Below is a small trained network, with its code and all its weights. Each question gives an input and a target symbol and asks what happens when units are switched off, that is, made to give their printed mean instead of their output.

import numpy as np


def w(rows, s, z=0):
    codes = np.array(rows[::2]) - 128.0
    scale = np.full(codes.shape[1], s)
    scale[-1] = z or s
    return codes * scale


def f(y):
    return y / 2 * (1 + np.tanh(0.7978845608 * (y + 0.044715 * y**3)))


def softmax(a):
    e = np.exp(a - a.max(-1, keepdims=True))
    return e / e.sum(-1, keepdims=True)


def log_softmax(a):
    a = a - a.max(-1, keepdims=True)
    return a - np.log(np.exp(a).sum(-1, keepdims=True))


def net(x, mask):
    ids = ['αβγδεζθμξπστφψω'.index(c) for c in x.split()]
    T = len(ids)
    res = E[ids] + P[:T]
    r = res
    for j in range(2):
        rows = slice(2 * j, 2 * j + 2)
        q, k, v = (r @ M[0][rows].T for M in (Q, K, V))
        z = softmax(np.where(np.tri(T) > 0, q @ k.T / 2**0.5, -1e9)) @ v
        o = O[0][rows]
        res = res + np.where(mask[j], z, o[:, -1]) @ o[:, :-1]
    y = f(res @ A[0][:, :-1].T + A[0][:, -1])
    res = res + np.where(mask[2:10], y, B[0][:, -1]) @ B[0][:, :-1]
    return log_softmax(res[-1] @ U[:, :-1].T + U[:, -1])


Q, K, V, O, A, B = {}, {}, {}, {}, {}, {}
E = w([
[169,248,162,168,103],'α',
[130,230,113,172,155],'β',
[30,115,163,107,235],'γ',
[179,49,26,202,36],'δ',
[152,85,71,111,124],'ε',
[41,127,112,98,148],'ζ',
[132,127,211,85,174],'θ',
[169,223,157,196,123],'μ',
[180,91,46,12,71],'ξ',
[117,127,153,52,136],'π',
[57,227,72,134,133],'σ',
[37,128,128,71,161],'τ',
[96,128,217,105,203],'φ',
[147,248,84,129,99],'ψ',
[63,13,138,180,99],'ω',
],0.016)
P = w([
[223,118,178,142,230],'0',
[154,137,140,125,150],'1',
[125,111,132,132,133],'2',
[105,111,126,130,107],'3',
[74,112,125,133,88],'4',
[51,109,117,124,72],'5',
[14,120,110,124,40],'6',
[9,109,100,109,42],'7',
],0.012)
Q[0] = w([
[138,227,77,131,150],'h0',
[121,173,127,88,162],'h0',
[85,73,197,93,135],'h1',
[134,7,117,133,137],'h1',
],0.019)
K[0] = w([
[248,120,172,157,191],'h0',
[191,150,112,78,92],'h0',
[85,149,153,156,68],'h1',
[76,124,134,89,54],'h1',
],0.011)
V[0] = w([
[39,159,41,138,212],'h0',
[163,254,91,213,162],'h0',
[161,91,49,14,93],'h1',
[223,85,125,224,42],'h1',
],0.01)
O[0] = w([
[178,125,41,194,226,109],'h0',
[3,138,43,116,76,75],'h0',
[228,251,225,116,53,218],'h1',
[46,121,165,216,99,255],'h1',
],0.011,0.0049)
A[0] = w([
[115,22,120,89,169,231],'n0',
[106,89,197,107,169,78],'n1',
[86,254,178,76,141,3],'n2',
[148,80,166,68,189,117],'n3',
[188,149,128,141,55,151],'n4',
[81,248,136,81,110,222],'n5',
[95,222,76,200,102,104],'n6',
[60,243,111,61,164,209],'n7',
],0.01,0.0062)
B[0] = w([
[117,104,139,103,2,201],'n0',
[125,129,126,86,228,160],'n1',
[119,167,28,188,119,191],'n2',
[142,239,59,166,126,176],'n3',
[97,99,90,56,144,248],'n4',
[140,120,191,131,153,246],'n5',
[136,177,95,88,183,231],'n6',
[205,74,184,150,148,217],'n7',
],0.0097,0.014)
U = w([
[65,134,93,175,2,115],'α',
[121,105,87,145,50,130],'β',
[89,144,25,131,143,104],'γ',
[122,115,211,143,180,207],'δ',
[101,201,133,201,128,109],'ε',
[189,105,54,192,94,101],'ζ',
[115,160,141,49,109,168],'θ',
[55,115,144,81,115,53],'μ',
[96,177,127,97,242,106],'ξ',
[173,202,123,192,121,2],'π',
[170,103,84,182,149,155],'σ',
[183,163,68,233,137,118],'τ',
[118,124,78,97,169,90],'φ',
[189,29,201,186,81,184],'ψ',
[111,127,137,147,145,242],'ω',
],0.0083,0.0052)

Each question gives the input, a string of symbols that net reads in full, and the target symbol t.
The units are the heads (2 rows each of Q, K, V and O) and the neurons (one row each of A and B). Each row of codes is followed by its name. A weight is (code - 128) times the scale printed after its matrix; where a second scale follows, it is the last column's (O, A, B and U).
mask holds one flag per unit, heads first, then neurons. A switched-off unit (its flag False) gives its mean, the last column of its rows in O or B, instead of its output. The means were averaged over made-up inputs and are rounded, as every weight is.
A unit's drop is (log p(t) with every unit on - log p(t) with that unit switched off) / (log p(t) with every unit on - log p(t) with every unit switched off).
The circuit of an input: a set's keep is (log p(t) with only the set's units on - log p(t) with every unit switched off) / (log p(t) with every unit on - log p(t) with every unit switched off). Starting from all 10 units, units are removed one at a time, each time the one whose removal leaves the highest keep (on an exact tie, the one counted first), for as long as the keep stays at least 0.8.
circuit, biggest first: the units of the circuit, biggest drop first
most important unit: the unit with the biggest drop
k most important neurons: the k neurons with the biggest drops, biggest first
which heads matter: for each layer, one digit per head in row order, 1 if its drop is at least 0.15 and else 0, layers parted by /
input σ ψ π, target ψ: most important unit : h0
input γ ξ β θ ψ θ, target ψ: circuit, biggest first : n6, n4, h1, n0
input ξ β δ δ φ τ θ, target τ: 2 most important neurons : n3, n4
input ψ σ ω σ, target ξ: which heads matter : 10
input σ θ α ψ δ ξ ω δ, target ψ: which heads matter : 10
input δ α δ ψ α, target ε: circuit, biggest first : h1, n6
input β θ δ δ δ δ θ, target δ: 3 most important neurons : n1, n3, n0
input δ ψ ξ π δ δ, target θ: circuit, biggest first : h1, n4
input ψ σ ψ δ δ ζ δ π, target δ: 3 most important neurons : n0, n3, n6
input γ δ δ β δ δ ψ γ, target ψ: which heads matter : 01
input ξ ζ ξ ψ, target π: which heads matter : 01
input ξ δ ψ ζ, target ψ: circuit, biggest first : n6, n4, n3
input ψ δ ξ δ δ ψ γ δ, target τ: which heads matter : 10
input δ δ δ, target α: circuit, biggest first : h1
input ω α φ, target α: circuit, biggest first : h1, n0, h0
input μ δ π ψ θ, target ψ: circuit, biggest first : n6, n4
input α φ δ δ β γ ω ψ, target μ: which heads matter : 11
input θ ω ψ α θ, target α: 4 most important neurons : n0, n5, n6, n4
input ψ μ θ π δ δ μ, target ξ: circuit, biggest first : n6, h0, n5
input β ζ γ μ θ ψ, target γ: circuit, biggest first : h1
input ψ ξ θ, target ξ: circuit, biggest first : n1, n0
input δ ψ ω ε ξ δ β, target ε: 2 most important neurons : n2, n6
input ξ δ ε ξ μ, target π: which heads matter : 01
input δ δ β, target ε: which heads matter : 01
input δ ξ θ π θ δ β μ, target ε: 4 most important neurons : n6, n0, n2, n5
